Known rows, with every step that occurs:
gome -> rarun -> gutenog -> bine: [ -22  317  187 -105  -36  213  -71 -117   45  -77   91   -8  258  190
  -28   71  -48  -59  328  -90   68  177 -262  -39  -98   19  -19   32
 -184   45   29  -42  -34  -27  168 -307  -26   -9   -1  126  -35    5
   19  -22 -235  163  -16  163  -18 -124    8  129   91  -52  101   20
  -87 -206   93  -55 -100 -128  -37  124  169]
gome -> rarun -> gutenog -> bulesa -> sokes: [ -17  298   42   20  -84  127   34   26  199  -47   94   27  230  186
  -49   34  -53   20  319   15   90  151 -247  -23   19  134  -65   50
    6   10   28  192 -122  -40  794 -312  -25  -22  -29  122  -73   55
   64    3 -247  159  -38   83   50 -284 -110  137   73  -97   49   45
 -137 -202   62 -103    6 -143 -107   67  323]
gutenog -> bulesa -> sokes -> pago -> sakup -> gome: [  51  347   78  154  -13   45   53  119  201 -112   -4 -283  273  -42
 -116  -11   37   89  318   69   52    8 -157  -46   21    7   -4  115
   54  101  -96  519   37   -6   65 -218  -18  -80  -44   80  -39  124
    4   11 -249   79    2   72  -39 -290   87   55  -27   97   30  138
 -278   53   79  -17  248  -30 -192   82  326]
busorab -> sokes -> bine -> bulesa -> gutenog -> rarun -> gome -> sakup -> vudip -> bosomit: [  29  233   70  -51  144 -109   65   33  160  -41  -63  137  158  157
  -79  129  -25  -55  276  273   71  181 -168  -64  -94   61  256  -12
  -19   -3  120  198   83   57  670 -266   -7 -214   38  176 -135   43
    9   51 -118  221  121  222 -141  -25   87  127 -143    5  112  -50
   23 -269   89   13  138 -217 -392  110  334]
pago -> busorab -> sokes -> bulesa -> bine: [   1   63  -25   44  -89   35 -100  -78  131 -147  171   20   91   98
   54  -19  -80  -86  237  109   32  177 -233    7  -96  173 -106  104
  -78  -67  108  260  -87  -32   33 -239  -42  -18   42  118  -26   31
  -26    4 -158  116  -71  126  -21    2    4   59   95   42  107  -37
 -116 -197  127 -156   67 -155 -202   91  347]
gutenog -> bine -> bulesa -> sokes -> pago -> sakup: [  45  390  103  -18  -20   41  -59   65  307  -99  175 -226  247   40
  -49   14  107   79  296   78   40   71 -201    3  -18   24  -34  107
  -57   33  -49  730   28  -54   97 -245  -13 -120   -9   96   -3   71
   -8   14 -219   87  -31  227    7 -231  138   30  -24   59    6  125
 -265   19   45  -71  101  -27 -101  174  315]
sakup -> gome -> vudip -> rarun: [  38  231  199    1   55  100   15   43  -85 -113 -146 -163  274   72
  -14   16 -135   53  307 -238   37   72 -176  -75 -135 -121   79   85
  -64  125  -23  -25   -6   49 -131 -221    0  -40  -14   99 -146   95
   62  -12 -254  179   92   78 -146  -97  174  162    5   43   27    4
 -133  -25   99   58  100  -95  -85   40  184]
gome -> vudip -> rarun -> bulesa: [  32  272  142  -47   35   60  -16   81   57 -122   33  -75  284  130
  -16    3 -135   29  327 -220   55   90 -203  -53 -166   41 -111  134
   40   20   26  111  -84    6  140 -230  -17  -60  -22  142 -163   68
   58    1 -247  198  104  118  -42 -151  174  153   38  -38  -97   28
 -100  -27   64   35    3 -122  -93   82  271]
pago -> sakup -> vudip -> bosomit -> gome -> rarun: [ -11  249  187  110   44  193  114  -20 -161 -146  -95  -90  270  -79
 -159  -11  -79  101  286 -195  100   46 -233  -14  -99   -7   40   -3
  -56  127   24  -15   68  108  -85 -260  -49  -52 -149  163 -129   38
  -22  -27 -174   42   -5   63 -139 -359  116  122   38  248   60   92
  -41   74   31  107  260  -52 -177   96   92]
rarun -> gome -> vudip -> pago -> busorab -> sokes -> bine -> bulesa -> gutenog: [  -7  -63  146 -115  126 -304  -20 -101  115  -52    0   -1  147  128
  -15   88   55  -25  235  295   20  132 -228   35 -127   99  151   34
 -167    0  224  326  158   38  610 -298  -64  -94  -12  109  -43   58
   22   13 -212  152   10  284 -100  -67   72  114  -12  -15   57   61
  -59 -332   91  -51  330 -241 -311  165  355]
vudip -> gutenog -> bine -> bulesa -> sokes -> pago -> sakup -> gome -> rarun: [  38  324  152   37   53  126    0   19  237  -89   59 -220  300  116
 -119   32   32  179  312 -212   62  145 -225  -36   85  -95   91   79
 -121  120  -23  461   42  -24   56 -252   45  -56   28   52  -34   60
    7  -13 -300  130  -34  249  -35 -316  179   95   35   82   14  117
 -262   44   66   18   99   -6  -72  169  274]
pago -> sokes -> bulesa -> gutenog -> rarun: [  46  199   66  -45  -44  132  -63   16   62  -77  167   65   85  122
  100   33  -80 -104  248  193   62  166 -233  -51  -96  128  -67  111
   29  -40   45   81  -67  -92 -109 -186  -10 -101  111  156  -43   62
  -34    5 -114  176  189   43  -41   66  -24   77  -32  -84   83 -110
  -16 -204  184 -115 -231 -150 -247  124  165]
bine -> bulesa -> sokes -> pago: [  34  222    2   20  -55  -14  -34   95  318  -81   79 -188  188   74
   45   10   51   27  286   40   46   56 -152   36   30  107 -148  102
   56   18  -43  508  -29  -64  363 -234  -41  -72  -67  131    9  121
   47   18 -214  110  -44  150   40 -234   47   59   13  -47    3   91
 -136    3   71 -103  111  -54  -63  142  236]
sokes -> bine -> bulesa -> gutenog -> rarun -> gome -> sakup: [  13  210  172  -50  131    2  -25   52  105   11   92  149  121  178
   19  165    3  -70  233  277   56  138 -174  -29 -144  103   96   35
  -95   38  142  160  116   26  801 -267    0 -243   20  186  -58   89
   17   59 -124  263  154  170 -175  -68  -18  119 -204 -118   30  -48
   10 -275  129 -145   -9 -201 -240   71  215]
sakup -> pago -> busorab -> sokes -> bine -> bulesa -> gutenog -> rarun -> gome: [  44  -71  205  -60   96 -223  -33  -46  267  -12  117  206  113  180
   -9   82   69 -101  310  261   26  168 -198  -13  -70    3  186   56
  -69  -33  168  226  138   27  321 -239  -36 -169   54  138   -1   86
  -15   25 -153  219   44  306 -122 -197  123   82 -124 -137  181    1
   17 -303  185 -140  147 -178 -332  246  229]
gome -> rarun -> bine -> bulesa: [ -39  205  173   43   20  115  -25   23   60  -71  103   68  206  145
   -7   57  -93  -31  316  -93   99  170 -245   12  -33  222 -113   42
  -24  -11   29   52   12   16  522 -270  -31  -22  -44  134  -99   74
   51    1 -263  190  -23  186  -14 -117   38  144   -5  -71 -118   19
 -169  -94   99  -87  -22  -88  -42   54  152]
pago -> sokes -> bulesa -> bine: [  10   86   88  -23  -79  144 -109  -46   52 -119  136   27   99   72
   77   21  -64 -106  253  157   56  161 -211  -14  -21  231 -166   96
  -45  -28   82   93  -68  -93   53 -244  -37  -51   26  135    5   28
  -14   13 -132  140   36   63   12   88  -33   58   40   33   59  -69
 -154 -180  142 -145  -41 -121 -162   83  266]
rarun -> gome -> vudip -> bosomit -> sokes -> bine: [   4  175  246 -121    8  -96   -4  -57   49  -75 -103 -197  215  -24
  -73   95  -11   -8  275  266   29   54 -159 -116   27   81  -10  -47
  -53   78  127  134   26   62  472 -302  -50  -70  -84  156  -45   37
   36   18 -121  157   44  163  -50  -72    4   82  -44   83  122   14
  -65 -178   61  -35  330 -144  -61  245  292]
sakup -> gome -> rarun -> bine -> bulesa -> sokes: [ -24  324  167  108   47  103   16   47  174  -82  -49   12  217  140
  -75   72 -104   62  338 -124  112  196 -224  -42  142  198  -55   30
  -45   58  -26  161   44   33  434 -276   -6   -7   12   82 -129   97
   64    4 -274  157  -43  224   10 -169   14  154   -7   16  -74   77
 -224  -56   55  -77  158 -104  -63   82  286]
sokes -> pago -> sakup -> vudip -> gome -> rarun -> bine: [   8  223  275   29  105  166   59  -69   13 -170  -59  -98  366  -76
 -118   29  -61   65  336 -273   78   67 -212  -28 -163   23  -10    8
  -92  130  -83  143  107   87 -341 -229  -30  -55  -63   40  -80   65
   28  -25 -302  117  -27   74 -100 -168  235  126  -52  267    6   94
 -173   62   81  173  225   10 -110   67  -60]
pago -> busorab -> sokes -> bulesa: [  23   83  -41   95 -120   -7  -58  -14   66 -126  144  -48  111   69
   57  -44 -102  -25  224   70   34  110 -245  -23 -135   51  -43   93
 -104  -59   61  225 -138  -21 -128 -187  -60  -15  -13   92  -87   57
  -27   -7 -122  112  -54  148  -54  -14   37   55  128    1   22  -42
 -112  -97  131 -117   71 -115 -143  162  294]
gome -> sakup -> pago -> sokes -> bulesa -> gutenog -> rarun: [  60  192   80   -9   25  108  -18   34   -2  -32  128   58  118   89
   87   19  -31 -108  247  287   71  144 -239  -67 -115    9   36   79
  -99  -37  134   26    4 -106  241 -209  -41 -121   11  162    8   70
  -28   32  -49  219  119    3  -45   33   20   72  -47   10   44  -20
 -115 -304  214  -66 -147 -101 -296  140   73]
rarun -> bine -> bulesa -> gutenog: [ -34  329  213  -26   51   22  -79  -45   76  -51  111   43  168  143
   36   60  -74 -145  299   77   88  208 -256   91  -33  261 -139   61
   42  -38   13  192   59  -46  308 -292  -41  -31   22  122  -10   90
   30    0 -288  180   75  114  -34  -48   42  137  -27 -142  -27  -28
 -153 -265  119 -129  -62 -180 -153   33  195]
busorab -> sokes -> bulesa -> gutenog -> rarun: [  48  283  -58  -26  -43   47  -72    5  111 -105  108   25   79  126
   90   13  -84 -109  250  144   42  181 -226  -76 -170  128   48  109
   70  -54  -14  190 -137  -50  -75 -212   10  -98  115  161  -67   66
  -29   18 -147  175  139   92  -70    4  -26  100   -7  -32   40  -77
  -44 -188  148 -115 -204 -190 -270  155  289]
bosomit -> gome -> sakup -> vudip -> gutenog -> bine -> bulesa -> sokes: [  24  386   93    5   87  130   -2   16  105   12   -1  -36  254  123
 -108   58  -37  109  253 -127   64  196 -299   36  -22  -95  -79   -9
 -170  113   71  456  -69  -16  109 -290   15 -120  -70   94  -61   61
    2    9 -246  164   11  156 -105 -245  164  103   81  -20  164   91
 -191  -79   40  -73   49 -121 -108  229  361]
gutenog -> bine -> bulesa -> sokes: [  23  399  126  -39  -44   34  -79   45  247  -46  113  -56  175  136
  -13   43   -9    8  325   84   60  147 -212  -14   19   75  -75   70
  -42   33   22  468  -66  -55  287 -283  -25  -96   36  142  -39   53
   16   14 -213  127    1  278    2 -158   78   76   24  -77   89   39
 -203 -129   47 -161   11 -126  -59  235  420]
busorab -> pago -> sakup -> vudip -> rarun: [  78  156  205   -4   61  132   28  -25  -71 -139   20 -149  270  -48
  -50  -38  -59   32  238 -295   22   53 -184    2 -193 -186   65   75
   11  113 -116  166 -117   71 -412 -172  -46  -86  -46   75 -143   97
   38   -8 -246   63    4   45 -139 -212  247   96  -17  188   43   47
 -183  -25   89   84  -14  -17 -209   58  107]
sakup -> pago -> busorab -> bulesa -> gutenog: [   6  147   98   84  -16  -75  -58 -133   41  -84   91  -72  145   30
   53  -48  -68 -168  307  213   54  124 -218   24 -139   33  -73   33
  -25  -22  159   23    7  -59 -104 -267  -85  -15  -51   93  -19   74
  -34  -30 -169  117   -7   71  -86 -119  116   63   94  -52  182   -3
 -124 -356  153  -66  148 -186 -190  133   95]
bosomit -> pago -> sokes -> bine -> bulesa -> gutenog -> rarun -> gome -> vudip: [  47  135  210 -194  145 -136    6   25  222  -53   74  -31  203  138
   27  167   79   15  268  221   29  147 -192  -28  -33  162  100   89
    2   -4  124  393  180    6  323 -222   27 -186   10  145  -55  108
   13   19 -171  243  183  166  -81  -21   19   99 -168 -143  140    8
   67 -171  140  -48   69 -140 -334  130  176]
sokes -> pago -> sakup -> gome -> rarun: [  26  205  124  130   39  149   40    9   -9 -164  -32 -285  274  -33
  -70    9    2   85  290 -202   56    6 -150  -61  -81  -42   65   85
  -97  132  -69   72  133   54 -144 -205  -20  -35  -85  100  -54   93
    4  -14 -216   81  -33   81  -94 -245  108   87  -15  192  -58  124
 -158  118  109   81  186   23 -116   31   31]
pago -> busorab -> sokes -> bulesa -> gutenog: [   7  188  -46   56  -72  -25  -67  -92   67 -125  162  -36   73  102
   86  -24 -112  -77  214  124   39  169 -255   25 -141  111  -29   96
  -45  -68   94  246  -68  -59  -47 -216  -53   -4   63  105  -25   50
  -37  -13 -154  114    4   86  -53  -33  -12   78  116  -31   58  -70
  -54 -229  144 -122   20 -181 -234  113  257]
busorab -> sokes -> bine -> bulesa -> gutenog -> rarun -> gome -> pago: [  30  121   58 -191  103 -135  -59   -1  272  -33  -47   62  107  175
   61  134   39  -52  268  350   30  142 -181  -38 -133  164  216   67
   18  -22   46  355   79   34  510 -262   14 -197   91  189  -89  114
    1   37 -177  258  121  312 -124 -139   58  124 -159 -115  106   29
  -10 -273  142 -137   39 -210 -338  201  377]
rarun -> gome -> vudip -> pago: [  16   11  296  -36   84  -81  -15  -23 -125  -53 -177 -183  242  -23
   15   40   25  -48  300  147   43   22 -178  -49 -145  -23   64   -1
  -72  148  122  -43   54   52  156 -271  -84  -41 -114  134  -74   69
   71    7 -181  115   27  124  -97 -162   40  104   -6   98  -10  105
 -140 -131   54   29  208 -155 -128  202  233]
sakup -> pago -> sokes -> bine -> bulesa -> gutenog -> rarun -> gome: [  52  -49  321 -128  106 -113  -43  -14  188   18   83  214  124  152
   14  122   85 -122  327  309   50  153 -175  -34    6   63  123   49
  -37    7  141   64  157  -37  333 -245  -32 -202   37  153   30   82
   -3   34 -127  244  148  243  -88 -110   86   83 -178 -141  133  -31
  -24 -287  200 -131   35 -143 -293  237  150]
gome -> rarun -> gutenog -> bine -> bulesa -> sokes: [ -17  389  133  -88  -50  139  -48  -19  254  -45  139   58  225  261
  -32   72  -15   43  326  -36   88  221 -270  -11   63   93  -18   53
 -159    8   37  291  -50  -58  578 -320   -9  -48   34  115  -61   38
   51   -2 -250  156  -36  245   53 -202  -35  134   71  -81   57   34
 -144 -197   36 -114  -35 -135  -52  138  328]
vudip -> bosomit -> sokes -> bulesa -> gutenog -> rarun -> bine: [  -2  435  174  -58  -59  147  -49  -13  113  -89  102   18  150   57
   18   43 -146 -158  265  323  103  236 -274  -64   52  252 -159   56
   58  -59   40  115  -60  -42  187 -257  -23   -1  131  180  -25   81
  -18    4 -179  176  193   44   16   49  -66  108  -38    4  153  -85
  -39 -341  144 -107  -90 -187 -173  185  195]
vudip -> gutenog -> rarun -> bine -> bulesa -> sokes -> pago: [  43  147   96  -77   28   61  -69   89  421  -25  122  -38  268  176
   -5   50   29  -36  302  -29   56  182 -253   16   51  104 -190   61
  108  -27  -85  486 -111  -49  163 -238   35  -63   16   65  -33  102
   45   12 -294  233   18  185   34 -164  147   90  -46 -167   60   78
 -152  -77  119 -108 -123  -89  -43  181  244]
bulesa -> gutenog -> rarun -> gome -> sakup -> vudip -> pago -> busorab: [  38    4  218   59  169  -13   62  -26  -49   -4  -38   38  202   50
  -17   69  -25 -110  239  201   78  117 -214   15 -208 -154  106    2
 -171  126  232  -79  176   93  103 -218  -83 -102   19  146  -81   92
   23    1 -149  111   99   68 -177 -160  102   80  -88   32  252   60
   54 -335  132   57  129 -201 -358  122   72]
sokes -> pago -> sakup -> gome -> rarun -> gutenog -> bulesa: [  -1  267  162  107   -5  183   76   35   41 -111   44 -143  336   79
 -118   14   12   67  328  -85   78   66 -213  -24  -26  -13   67  121
  -96   74  -59  134  103    2  225 -231  -15  -32  -73   82  -59  121
   27  -17 -308  132   11    5  -53 -266   28  125   15   60  -16   75
 -183  -11  119   58  126  -18 -200  -65  114]
rarun -> gutenog -> bine -> bulesa -> sokes -> pago: [  13  376  113 -128  -66   75  -96   -3  380  -59  132 -113  267  194
    2   54   86  -13  323   81   49  160 -230   38   60   57 -116   93
 -101   -3  -52  549  -18 -117  255 -281  -23  -56    0   86   37   86
   38    2 -273  142  -30  187   76 -167   33   77   66  -96  112   75
 -147 -132   62 -108   20 -100  -66  154  286]
bosomit -> bulesa -> gutenog -> rarun: [   9  307   32   37  -50  170  -58  -31   48  -88   93  -25  112   72
   65    9 -111 -142  261  142   65  156 -179  -21 -132   59  -17   89
  154    8    4  -34  -72  -66  103 -239   -4  -92   94  195   10  105
  -20   -4 -176  154  233   12  -56 -122    5   78  -15  -55  119 -110
   57 -251  147 -107 -217 -176 -204  103  142]
pago -> sakup -> gome -> vudip -> gutenog -> bine -> bulesa: [  38  335  346  -49  100   37  -28   -7  -78  -41   25 -180  312  117
 -121    6  -17  102  330 -135   44  142 -274  -32  -18 -157  140   76
 -142   98   26  345   32    7 -321 -255   33 -104   -9   44 -104   72
   14  -23 -321  165   90  195 -153  -93  294  119   19   21    8   -6
 -353  -48   74   42    9  -71 -134  100  363]
vudip -> pago -> busorab -> sokes -> bine: [  26 -132  -22  -86  -23 -164  -51  -88  144  -99   38  -61  154   44
  -50   33   11  -86  203  170   21   57 -232   -3 -188   54   21   48
 -266  -22   81  165  -29   52  202 -298  -94  -40  -84  111  -23   23
  -41    7 -143   93  -92  351  -85   18  164   55   87   32  177  130
  -97 -313  135 -102  300 -168 -161  273  341]

Rows:
[ -14  441  203  -22  -11  157  -15  -15  203  -56    5   30  248  254
  -82   82  -47   79  355 -100  100  232 -247  -50  144   33   56   65
 -209   75    2  190   33  -28  334 -301    3  -34   61   91  -86   73
   51  -10 -284  146   -7  248   10 -184   -6  156   66  -30   89   35
 -166 -157   43  -71   69 -129  -90  117  341] | sakup -> gome -> rarun -> gutenog -> bine -> bulesa -> sokes
[  20  142   78   16   -1   39  -33  114  460  -68  209    1  234  149
  -13   42   33  -13  301   80   57  134 -240   32   25  126 -256   94
   26  -55  -17  579   28   -5  211 -187  -17  -64   27   87  -62  123
   23    3 -245  169  -41  193   50 -160  122   55  -71 -144  112  104
  -61  -57  121 -125   52  -74 -108  116  173] | gutenog -> rarun -> bine -> bulesa -> sokes -> pago -> busorab
[  21  312  325   23  118  114   95  -62  -32 -174  -73 -109  385  -99
 -115   41 -104   97  313 -304  106  107 -251  -17 -125   65   94   31
 -147  115  -47  143  108  132 -407 -251  -27  -36  -89   49 -125   88
   19  -33 -281  102   -3  113 -139 -161  199  145  -36  260  107  112
 -149  -26   66  166  272   -8 -169  116   -4] | bosomit -> pago -> sakup -> vudip -> gome -> rarun -> bine
[  10  301  118   -6  -24  135  111   -1  251  -96  -60   -8  337   97
  -93   31  -54   98  377 -131   82  111 -188  -19  -15   12  -46   52
   -8  119  -28  273  -37  -21  362 -264  -29  -59  -21   87  -39   99
   85  -16 -345  141   -9   23   10 -322   50  155   53   60  195   53
  -56  -82   58   84  191  -67 -155   91  133] | sakup -> vudip -> gome -> rarun -> gutenog -> bulesa -> sokes -> pago
[  24  247  113  -13  -40  -28 -107 -165   99  -96  163  -20  123   93
   35  -26  -51 -131  308  209   28  208 -267   -4 -121  -30   64   81
 -101  -35  156  257   -8 -102 -164 -248  -64  -12   90  113   80   30
  -65  -19 -176  143  -14  174  -37 -109  103   60  144   11  167  -10
 -137 -310  170 -104   31 -150 -247  275  233] | sakup -> pago -> busorab -> sokes -> bulesa -> gutenog -> bine
[ -48  322  310   67  127  206  106  -25  -85 -150  -44  -10  294  -39
 -175   14  -48  111  298 -195  102  128 -269   37   10  133  -88    5
   25   77  -57  223   61   96  188 -230  -61  -33 -139  139 -163   85
   12  -15 -293   67  -78   78  -50 -327  117  155   -2  247  -61  136
 -129   41   25   65  162  -21 -248   41  101] | busorab -> pago -> sakup -> vudip -> bosomit -> gome -> rarun -> bine -> bulesa
[  53  122  259 -127  107 -103   69   12  234  -67  -14   57  212   93
  -46  143    7  -52  305  241   84  174 -165    6   69  120  155   60
   47   12  125  189  181   19  185 -220  -19 -159   34  166  -51  103
   -7    2 -156  175  197  210  -93  -72   96   93 -122  -79  318  -46
  166 -224  131   30  188 -142 -397  183  152] | sakup -> vudip -> bosomit -> pago -> sokes -> bine -> bulesa -> gutenog -> rarun -> gome
[  31  348  114 -143  -62  147  -79   51  400  -75  130  -41  298  233
   23   55   20   38  299  -68   48  178 -235   36   -3  -31  -35  134
 -146    4  -64  485  -57 -108  318 -262    3  -50   58   79  -16   85
   52    3 -292  188   20  202   37 -199   81  122   45 -105  110   46
 -101 -136   76  -81   -5  -95  -35  134  251] | vudip -> rarun -> gutenog -> bine -> bulesa -> sokes -> pago
[  24  259  158  -36  108 -209   95   74  230 -112    5 -101  231  137
   26   52   23   64  311  194   63  153 -216   -8  -28   78  180  104
   66  -53  160  459  167   50  336 -195  -22  -44   32  184 -139   81
   15   -9 -176  161   60  159  -44 -198   31  124  -77  -91  186   41
  149 -191   91   35  181 -162 -417  129  265] | bine -> bulesa -> gutenog -> rarun -> gome -> vudip -> bosomit -> pago -> busorab -> sokes
[  -8   54  -23  -97   19  -38   37 -108  122 -133 -183 -108  209  -16
 -115   28  -59   35  245  132   35   48 -243   30 -135   45    9   -1
 -123   14   55  311   46   98   -3 -274  -71  -55 -120  152  -91   70
  -66  -29 -165  113  -81  258 -127 -203  238   91  118  104  337  152
   46 -146   98   -4  455 -137 -257  235  294] | sakup -> vudip -> bosomit -> gome -> pago -> busorab -> sokes -> bine
[  67  224  129   10   66   56    7  109  344  -78  125  -60  304   40
 -110   19   61   10  310  -18   65  128 -229    5    9   50  -68   64
   85   -1 -127  616   25   40 -215 -194   19 -158    0   33 -107  149
   37   10 -276  127   45  141  -15 -170  230   48 -128   65   31   99
 -242   77   66   34   54  -31 -204   68  178] | gutenog -> rarun -> bine -> bulesa -> sokes -> pago -> sakup -> vudip
[  -1  210  -15  -83   11   57  -84  -59  203 -104   90   24  135  136
   89   26 -110 -112  241  296   53  213 -317   -1 -169  196  -29   89
    7 -121   40  360  -27  -12  -29 -207  -10  -21  144  114 -107  104
  -40  -15 -204  222   49  145  -36   -1   66  106    8  -59  123   24
  -66 -308  182 -109  -81 -193 -308  124  256] | gome -> pago -> busorab -> sokes -> bulesa -> gutenog -> rarun -> bine
[ -10  357   14   93   27  147   98   37  259 -183 -124 -150  299    5
 -158   21  -63  115  361 -207  103   81 -167  -27   59  158 -255   49
  131  103    0  240   35   14  254 -249  -46   -8 -105  190  -68   66
    8  -15 -228   64  -41   97   70 -487   63  116  126  161   58  209
   83  162  -10   94  332  -67 -148  201  175] | sakup -> vudip -> bosomit -> gome -> rarun -> bulesa -> sokes -> pago
[ -31  377  256  -25   29  249   65  -33   59 -126   30  -54  371   79
 -173   30   39  116  334 -135   97  134 -277   53   -6  -31   29   61
 -179   76    1  286  163    4   37 -261  -24  -63 -101  131  -50   75
  -14  -38 -298   90   11  102  -53 -349  129  131   71  156  110   91
  -30   53   33  118  196  -24 -199   60   55] | sokes -> pago -> sakup -> vudip -> bosomit -> gome -> rarun -> gutenog -> bine -> bulesa
[  50  438  172   47   21   58  -28   72  257 -110   41 -254  268   33
  -99   26   75  113  327   16   52   78 -179  -35   65  -34   40  118
 -110   98  -87  623  109  -24 -152 -226   -2 -106   19   73  -27  106
   -9    6 -252   76   -1  232  -35 -211  165   51  -30  112   38  127
 -286   60   53  -29  204  -22 -139  153  330] | gutenog -> bine -> bulesa -> sokes -> pago -> sakup -> gome
[  33   95  167  -69   59   78   -7  -65   27  -34   19 -114  276   33
  -83  -29  -35  -56  303   75   56  131 -249   90  -97    4   33   69
  110   52   78  332  -41   13   40 -299    0 -103  -13  111  -34  108
   21  -20 -349  160   58   55 -121 -276  274   90   20   31  238   44
 -313 -243  117   25   14 -101 -303   30  354] | gome -> pago -> sakup -> vudip -> gutenog -> bulesa -> bine
[ -30  245  277  -49   22  196   63  -91   38  -85  -15  216  288  156
  -96   52 -124  -27  397 -118  103  204 -217   13  -63  110  -29   61
  -56  101   81  -40   12   15  398 -324  -27  -75   32  145  -43   60
   74  -16 -375  169   55   16  -67 -186   54  195   13   45  268  -59
  -68 -282   87   31   70 -146 -238  -16  188] | sakup -> vudip -> gome -> rarun -> gutenog -> bulesa -> bine
[  38  173  212 -111   45  -76  -54    7  224    8  134   99  101  137
   11  148   21  -73  244  287   44  173 -177  -46   23  132    3   61
  -47   31  103  221   85   29  447 -259    6 -187   97  192   -2  128
   13   39 -177  204  216  206 -106  -97  -39   84 -201 -148  187  -70
   22 -281  154 -198   14 -185 -201  225  240] | bosomit -> sokes -> bine -> bulesa -> gutenog -> rarun -> gome
[  28  226   36   21  -15  -26   32  -49  180 -123 -176 -124  225  -37
    6  -38 -154   88  303  137   69   57 -207  -36 -132    5  -46    5
  -92   75   61  349  -88   47 -332 -238  -61  -74  -14   51 -218  114
    8  -40 -205   87  -40  172 -112 -127  231   90   83  125  327   56
 -143 -206   46   47  394 -153 -164  203  286] | sakup -> vudip -> gome -> pago -> busorab -> bulesa -> sokes
[  33  118  204 -114   99  -19  -17   75  162   -7  -16   49  129  160
  127   97   32  -20  297  325   76  127 -201   -6  -41  115   87   96
   29    1   91  207  144  -21  277 -193  -23 -128  101  197 -104  120
   19   11 -156  217  159  168  -55 -150   31  105 -171 -173  106    8
   -3 -235  171  -95  -85 -145 -340  148  227] | bine -> bulesa -> gutenog -> rarun -> gome -> pago -> sokes
[ -20  253   73  -47  -62  123  -33  -31  400  -81  237  -40  263  250
  -26   51   45   78  307  -34   60  178 -260   54   55   22 -130   89
 -191  -10   78  484   54  -72  508 -255  -30   -7   21   89    3   62
   32  -27 -272  132 -124  212   93 -270   19   85  105 -103  143   92
  -32 -130   76  -80   86  -69  -64  104  165] | gome -> rarun -> gutenog -> bine -> bulesa -> sokes -> pago -> busorab
[   5  129  175  -12   57   59   18  -46   63  -52  -53   79  141   26
  -22   95  -18 -124  269  510   84  133 -155 -105  -30   18  199  -27
  -32    3  191 -182  100  -73  784 -279  -55 -139    2  191   42   20
  -46   42   17  238  160  106  -40  -55    5   64  -93   80  120  -47
   67 -416  174  -44  129 -163 -306  213  131] | vudip -> bosomit -> bulesa -> gutenog -> rarun -> gome -> sakup -> pago -> sokes -> bine
[  43  311    1  114   14   81   77  -10  170 -200  -87 -197  293 -104
  -83  -24  -62  168  307 -129   68   35 -159 -114 -148   22   31    4
  -52  125  -56  331  -61   42 -273 -233   -3 -112  -63   21 -188   60
   10  -13 -208   58  -38   92  -88 -191  157   88    9  323   54   84
 -207   67    4  158  347  -49 -120  121  124] | busorab -> bulesa -> sokes -> pago -> sakup -> vudip -> gome -> rarun
